Below are the code and all the weights of a small trained network. Each question names an input and a class and asks about switching units off, where a switched-off unit gives its printed mean instead of its output.

import numpy as np


def w(rows, s, z=0):
    codes = np.array(rows[::2]) - 128.0
    scale = np.full(codes.shape[1], s)
    scale[-1] = z or s
    return codes * scale


def f(y):
    return y / 2 * (1 + np.tanh(0.7978845608 * (y + 0.044715 * y**3)))


def log_softmax(a):
    a = a - a.max(-1, keepdims=True)
    return a - np.log(np.exp(a).sum(-1, keepdims=True))


def net(x, mask):
    res = np.array(x, float).reshape(1, 7) / 4 @ E
    y = f(res @ A[0][:, :-1].T + A[0][:, -1])
    res = res + np.where(mask, y, B[0][:, -1]) @ B[0][:, :-1]
    return log_softmax(res[-1] @ U[:, :-1].T + U[:, -1])


A, B = {}, {}
E = w([
[138,93,89,197,254,191,171,104,135,56,89,139],'x0',
[96,133,166,109,145,86,88,173,97,107,35,180],'x1',
[58,191,165,140,151,137,74,50,111,48,183,93],'x2',
[111,80,162,177,149,96,17,79,57,60,127,112],'x3',
[194,171,23,107,91,44,108,138,87,113,177,143],'x4',
[108,129,153,161,65,85,122,149,189,115,70,114],'x5',
[100,98,65,191,73,182,192,165,25,123,90,111],'x6',
],0.0098)
A[0] = w([
[78,107,112,180,97,137,105,105,114,94,116,98,115],'n1',
[177,145,116,114,66,108,137,86,144,120,192,105,107],'n2',
[95,139,175,230,69,193,134,54,41,75,132,92,168],'n3',
[75,92,162,142,197,178,180,108,216,148,142,110,182],'n4',
[77,93,175,137,217,125,93,87,79,146,164,95,157],'n5',
[71,129,203,105,140,173,115,104,113,195,197,139,252],'n6',
[164,86,132,155,68,108,188,165,119,108,109,149,85],'n7',
[121,93,62,153,150,77,141,85,89,155,169,60,157],'n8',
[105,107,28,131,200,143,84,129,46,95,151,168,122],'n9',
[124,169,102,101,81,29,102,87,150,107,186,73,210],'n10',
[146,132,2,167,33,133,156,164,123,171,82,100,212],'n11',
[122,121,190,84,126,128,80,144,92,147,177,129,145],'n12',
[104,142,99,176,91,147,167,171,102,175,96,166,182],'n13',
],0.0089,0.0034)
B[0] = w([
[122,129,141,145,43,101,153,111,93,222,237,177,177],'n1',
[127,86,152,78,139,118,97,99,118,183,147,129,185],'n2',
[78,144,107,165,79,146,81,88,71,170,196,254,243],'n3',
[154,118,115,191,91,89,209,67,85,55,97,185,225],'n4',
[87,159,72,149,32,168,104,112,71,88,132,74,205],'n5',
[124,160,160,101,98,92,108,59,149,76,100,111,196],'n6',
[84,148,152,106,69,134,135,177,147,166,170,93,175],'n7',
[163,32,105,127,160,150,162,106,81,145,157,140,175],'n8',
[186,78,94,168,178,116,145,48,30,103,106,155,214],'n9',
[131,65,158,50,200,128,145,99,160,177,147,125,224],'n10',
[103,54,150,113,47,98,150,150,125,191,76,100,249],'n11',
[145,146,147,88,98,111,113,68,166,138,58,120,170],'n12',
[89,171,148,148,81,127,164,114,172,101,85,49,196],'n13',
],0.0096,0.013)
U = w([
[101,155,190,62,45,80,141,119,182,121,41,81,209],'0',
[176,139,79,185,191,128,147,50,49,78,163,199,221],'1',
[65,112,69,116,28,103,101,167,116,254,196,148,58],'2',
[215,107,123,75,166,60,92,100,136,154,238,153,84],'3',
[133,63,78,182,105,60,245,144,58,129,66,142,80],'4',
[120,156,67,199,177,152,87,235,95,103,235,70,1],'5',
],0.0079,0.0048)

Each question gives the input, the list of numbers given to net, and the class t.
The units are the neurons (one row each of A and B). Each row of codes is followed by its name. A weight is (code - 128) times the scale printed after its matrix; where a second scale follows, it is the last column's (A, B and U).
mask holds one flag per neuron, in row order. A switched-off neuron (its flag False) gives its mean, the last column of its row in B, instead of its output. The means were averaged over made-up inputs and are rounded, as every weight is.
A unit's drop is (log p(t) with every unit on - log p(t) with that unit switched off) / (log p(t) with every unit on - log p(t) with every unit switched off).
The circuit of an input: a set's keep is (log p(t) with only the set's units on - log p(t) with every unit switched off) / (log p(t) with every unit on - log p(t) with every unit switched off). Starting from the 12 units with the biggest drops (on a tie, the unit counted first), units are removed one at a time, each time the one whose removal leaves the highest keep (on an exact tie, the one counted first), for as long as the keep stays at least 0.8.
circuit, biggest first: the units of the circuit, biggest drop first
most important unit: the unit with the biggest drop
top k neurons: the k neurons with the biggest drops, biggest first
drop when u is switched off: that unit's drop, to one decimal
input [-5,6,8,2,2,-3,7], class 1: most important unit => n9
input [-5,-6,-4,5,-2,1,-4], class 3: top 3 neurons => n11, n13, n10
input [0,4,-5,-7,-8,4,2], class 0: top 2 neurons => n13, n9
input [4,1,3,0,0,3,8], class 2: top 3 neurons => n3, n1, n4
input [5,1,-1,0,2,6,7], class 2: circuit, biggest first => n4, n7
input [7,1,3,-4,-7,8,-6], class 1: top 4 neurons => n11, n4, n13, n7
input [5,1,4,6,-5,5,6], class 1: top 2 neurons => n11, n9
input [2,-4,-4,-5,0,-3,-7], class 1: circuit, biggest first => n4, n11
input [-6,3,-4,-6,4,-2,0], class 0: circuit, biggest first => n3, n13
input [3,4,-1,-7,8,3,0], class 0: circuit, biggest first => n3, n13, n9
input [-8,1,-6,-4,1,4,5], class 0: top 3 neurons => n13, n3, n1
input [-4,-3,-6,6,1,1,-1], class 3: circuit, biggest first => n5, n13
input [-1,8,-6,-3,8,2,5], class 0: top 2 neurons => n13, n3
input [-6,4,-8,-1,-6,1,7], class 0: circuit, biggest first => n13
input [-2,8,-2,1,-2,1,1], class 0: circuit, biggest first => n3, n9
input [5,4,6,-5,-2,3,4], class 1: top 2 neurons => n11, n3
input [3,-4,1,2,-6,7,1], class 1: top 2 neurons => n4, n11
input [4,-8,8,-3,8,6,4], class 2: top 2 neurons => n11, n3
input [-4,1,1,-1,8,-4,8], class 4: top 2 neurons => n9, n8
input [5,8,4,-8,-6,7,-1], class 4: circuit, biggest first => n4
input [-3,-2,-8,8,5,-6,0], class 3: drop when n13 is switched off => 0.5
